Here is a tiny trained network, its code and every weight. The questions are about switching its units off for an input and a target symbol, where a switched-off unit gives its printed mean instead of its output.

import numpy as np


def w(rows, s, z=0):
    codes = np.array(rows[::2]) - 128.0
    scale = np.full(codes.shape[1], s)
    scale[-1] = z or s
    return codes * scale


def norm(h):
    return h / np.sqrt((h * h).mean(-1, keepdims=True) + 1e-5)


def softmax(a):
    e = np.exp(a - a.max(-1, keepdims=True))
    return e / e.sum(-1, keepdims=True)


def log_softmax(a):
    a = a - a.max(-1, keepdims=True)
    return a - np.log(np.exp(a).sum(-1, keepdims=True))


def net(x, mask):
    ids = ['γεπστψ'.index(c) for c in x.split()]
    T = len(ids)
    res = E[ids] + P[:T]
    u = 0
    for l in range(2):
        r = norm(res)
        for j in range(3):
            rows = slice(2 * j, 2 * j + 2)
            q, k, v = (r @ M[l][rows].T for M in (Q, K, V))
            z = softmax(np.where(np.tri(T) > 0, q @ k.T / 2**0.5, -1e9)) @ v
            o = O[l][rows]
            res = res + np.where(mask[u + j], z, o[:, -1]) @ o[:, :-1]
        u += 3
    return log_softmax(norm(res)[-1] @ U[:, :-1].T + U[:, -1])


Q, K, V, O = {}, {}, {}, {}
E = w([
[156,151,168],'γ',
[149,194,164],'ε',
[134,4,139],'π',
[186,229,112],'σ',
[125,160,150],'τ',
[165,57,63],'ψ',
],0.014)
P = w([
[63,169,186],'0',
[203,132,156],'1',
[85,140,191],'2',
[145,238,72],'3',
[228,87,136],'4',
[88,126,192],'5',
[147,250,57],'6',
[228,72,135],'7',
[88,114,202],'8',
],0.012)
Q[0] = w([
[168,169,95],'L0H0',
[174,136,201],'L0H0',
[202,139,114],'L0H1',
[141,209,189],'L0H1',
[130,192,74],'L0H2',
[252,123,117],'L0H2',
],0.015)
K[0] = w([
[76,76,178],'L0H0',
[57,97,77],'L0H0',
[172,210,90],'L0H1',
[89,254,203],'L0H1',
[42,222,193],'L0H2',
[28,18,181],'L0H2',
],0.013)
V[0] = w([
[145,148,2],'L0H0',
[105,168,143],'L0H0',
[81,130,79],'L0H1',
[194,94,56],'L0H1',
[58,151,91],'L0H2',
[171,135,78],'L0H2',
],0.0097)
O[0] = w([
[99,95,254,36],'L0H0',
[75,91,97,49],'L0H0',
[152,187,155,3],'L0H1',
[45,180,22,200],'L0H1',
[55,61,52,23],'L0H2',
[132,29,204,41],'L0H2',
],0.0062,0.0014)
Q[1] = w([
[79,167,204],'L1H0',
[185,74,216],'L1H0',
[48,152,127],'L1H1',
[190,75,131],'L1H1',
[29,188,157],'L1H2',
[148,215,253],'L1H2',
],0.016)
K[1] = w([
[83,71,151],'L1H0',
[110,177,120],'L1H0',
[208,99,132],'L1H1',
[73,166,150],'L1H1',
[6,116,198],'L1H2',
[151,177,197],'L1H2',
],0.02)
V[1] = w([
[53,215,42],'L1H0',
[247,135,89],'L1H0',
[2,104,196],'L1H1',
[160,103,8],'L1H1',
[140,209,144],'L1H2',
[143,128,249],'L1H2',
],0.0093)
O[1] = w([
[81,172,138,217],'L1H0',
[82,58,157,252],'L1H0',
[137,9,89,89],'L1H1',
[60,162,80,158],'L1H1',
[83,78,109,177],'L1H2',
[137,94,60,87],'L1H2',
],0.013,0.0033)
U = w([
[153,117,166,74],'γ',
[142,138,168,63],'ε',
[222,179,179,28],'π',
[118,254,240,96],'σ',
[27,48,30,227],'τ',
[21,229,71,252],'ψ',
],0.0074,0.0039)

Each question gives the input, a string of symbols that net reads in full, and the target symbol t.
The units are the heads (2 rows each of Q, K, V and O). Each row of codes is followed by its name. A weight is (code - 128) times the scale printed after its matrix; where a second scale follows, it is the last column's (O and U).
mask holds one flag per head, layer by layer. A switched-off head (its flag False) gives its mean, the last column of its rows in O, instead of its output. The means were averaged over made-up inputs and are rounded, as every weight is.
A unit's drop is (log p(t) with every unit on - log p(t) with that unit switched off) / (log p(t) with every unit on - log p(t) with every unit switched off).
The circuit of an input: a set's keep is (log p(t) with only the set's units on - log p(t) with every unit switched off) / (log p(t) with every unit on - log p(t) with every unit switched off). Starting from all 6 units, units are removed one at a time, each time the one whose removal leaves the highest keep (on an exact tie, the one counted first), for as long as the keep stays at least 0.8.
circuit, biggest first: the units of the circuit, biggest drop first
most important unit: the unit with the biggest drop
which heads matter: for each layer, one digit per head in row order, 1 if its drop is at least 0.15 and else 0, layers parted by /
drop when u is switched off: that unit's drop, to one decimal
input γ σ ψ π, target ψ: most important unit : L0H1
input π ε τ γ ψ, target ψ: which heads matter : 111 / 010
input π γ τ ψ σ, target ψ: which heads matter : 100 / 010
input ψ γ ψ γ ψ γ ψ σ, target τ: which heads matter : 110 / 010
input π τ ψ σ ψ π ψ γ, target ψ: which heads matter : 001 / 010
input π ψ ψ ψ σ, target ψ: which heads matter : 000 / 010
input π τ σ ψ γ, target ψ: circuit, biggest first : [L0H0; L1H1; L0H2]
input σ π σ τ, target τ: circuit, biggest first : [L1H2; L1H0]
input π γ γ σ π, target ψ: circuit, biggest first : [L0H0; L1H1; L0H1]
input π τ σ τ ε, target ψ: circuit, biggest first : [L0H0; L1H1]
input ψ ψ ψ ψ ψ σ π ψ ψ, target σ: which heads matter : 010 / 001
input ψ ψ ε, target π: which heads matter : 110 / 111
input σ γ σ π, target σ: which heads matter : 000 / 011
input σ ψ τ ψ π σ ψ ψ, target π: circuit, biggest first : [L1H2; L0H1]
input ψ π σ σ ψ ψ τ ε, target τ: which heads matter : 010 / 011
input π π σ ψ τ ψ σ ψ, target ψ: which heads matter : 100 / 010
input ψ σ ψ ψ τ π ψ τ, target τ: most important unit : L0H0
input τ ψ ε, target π: drop when L0H2 is switched off : 0.1
input ψ π σ ψ γ, target τ: drop when L1H1 is switched off : 0.4
input ψ τ ε σ ε, target τ: drop when L1H1 is switched off : 0.2
